Here is a tiny trained network, its code and every weight. The questions are about switching its units off for an input and a class, where a switched-off unit gives its printed mean instead of its output.

import numpy as np


def w(rows, s, z=0):
    codes = np.array(rows[::2]) - 128.0
    scale = np.full(codes.shape[1], s)
    scale[-1] = z or s
    return codes * scale


def norm(h):
    return h / np.sqrt((h * h).mean(-1, keepdims=True) + 1e-5)


def f(y):
    return y / 2 * (1 + np.tanh(0.7978845608 * (y + 0.044715 * y**3)))


def log_softmax(a):
    a = a - a.max(-1, keepdims=True)
    return a - np.log(np.exp(a).sum(-1, keepdims=True))


def net(x, mask):
    res = np.array(x, float).reshape(1, 6) / 4 @ E
    u = 0
    for l in range(2):
        y = f(norm(res) @ A[l][:, :-1].T + A[l][:, -1])
        res = res + np.where(mask[u : u + 3], y, B[l][:, -1]) @ B[l][:, :-1]
        u += 3
    return log_softmax(norm(res)[-1] @ U[:, :-1].T + U[:, -1])


A, B = {}, {}
E = w([
[146,175,123,72,187,138,118,176,117,169,136,75],'x0',
[124,88,198,154,116,90,45,94,237,169,152,124],'x1',
[117,135,204,139,97,114,63,170,111,117,197,56],'x2',
[238,94,104,113,153,245,174,150,82,90,154,109],'x3',
[146,104,86,167,82,158,171,127,62,183,66,103],'x4',
[173,95,157,107,56,72,96,63,150,93,128,155],'x5',
],0.0011)
A[0] = w([
[18,237,32,77,203,45,178,121,145,134,56,247,11],'L0N0',
[74,158,202,149,98,105,56,220,59,130,196,27,38],'L0N1',
[188,107,176,112,235,196,94,116,251,63,231,177,4],'L0N2',
],0.0026,0.0029)
B[0] = w([
[68,237,74,33,220,39,203,53,218,87,45,135,255],'L0N0',
[95,211,169,31,87,58,105,81,43,200,156,94,218],'L0N1',
[205,40,154,4,187,153,82,62,222,69,254,218,175],'L0N2',
],0.0029,0.001)
A[1] = w([
[34,120,218,192,108,48,19,113,192,111,184,139,3],'L1N0',
[213,82,149,93,154,113,65,124,231,234,88,67,62],'L1N1',
[154,174,135,90,205,196,128,252,63,47,192,55,3],'L1N2',
],0.003)
B[1] = w([
[77,38,148,214,40,79,108,253,223,205,66,193,246],'L1N0',
[138,148,193,165,223,181,84,99,68,145,96,64,154],'L1N1',
[193,212,64,70,80,164,184,238,161,78,228,16,178],'L1N2',
],0.0038,0.0013)
U = w([
[4,252,9,9,251,8,251,6,247,21,5,249,228],'0',
[250,7,235,10,246,221,11,7,251,2,255,250,219],'1',
[32,235,5,222,252,246,238,240,14,247,33,14,35],'2',
[247,8,9,252,2,247,250,5,6,10,5,248,171],'3',
[2,8,244,249,2,3,5,239,252,248,36,240,161],'4',
[242,87,252,243,247,231,5,5,34,245,12,14,2],'5',
[252,251,6,10,49,248,252,251,30,6,250,7,160],'6',
[12,251,250,9,13,7,7,188,3,243,243,6,95],'7',
],0.0038,0.0034)

Each question gives the input, the list of numbers given to net, and the class t.
The units are the neurons (one row each of A and B). Each row of codes is followed by its name. A weight is (code - 128) times the scale printed after its matrix; where a second scale follows, it is the last column's (A, B and U).
mask holds one flag per neuron, layer by layer. A switched-off neuron (its flag False) gives its mean, the last column of its row in B, instead of its output. The means were averaged over made-up inputs and are rounded, as every weight is.
A unit's drop is (log p(t) with every unit on - log p(t) with that unit switched off) / (log p(t) with every unit on - log p(t) with every unit switched off).
k most important neurons: the k neurons with the biggest drops, biggest first
k most important neurons of layer l: the k neurons of layer l with the biggest drops, biggest first
drop when u is switched off: that unit's drop, to one decimal
input [7,-3,1,-1,2,5], class 6: 2 most important neurons : [L1N0; L0N0]
input [5,4,-7,3,-2,-3], class 1: most important neuron : [L0N2]
input [4,3,-7,2,0,2], class 1: 2 most important neurons : [L0N2; L1N1]
input [6,-1,1,-2,-7,4], class 1: 2 most important neurons : [L0N2; L1N1]
input [6,7,-6,-1,-4,-6], class 1: 2 most important neurons of layer 0 : [L0N2; L0N1]
input [1,7,-7,-1,5,8], class 5: 2 most important neurons : [L1N1; L1N0]
input [-8,5,-8,7,-1,-7], class 1: 2 most important neurons : [L0N2; L1N0]
input [2,3,-2,-1,3,7], class 5: 2 most important neurons : [L1N1; L0N1]
input [4,-7,-2,-8,3,-6], class 0: drop when L0N0 is switched off : 0.6
input [6,5,-4,0,1,2], class 5: drop when L1N1 is switched off : 0.7
input [-2,0,-5,3,-5,-1], class 1: drop when L0N2 is switched off : 1.3
input [5,-6,2,-7,0,-2], class 0: drop when L0N0 is switched off : 1.0
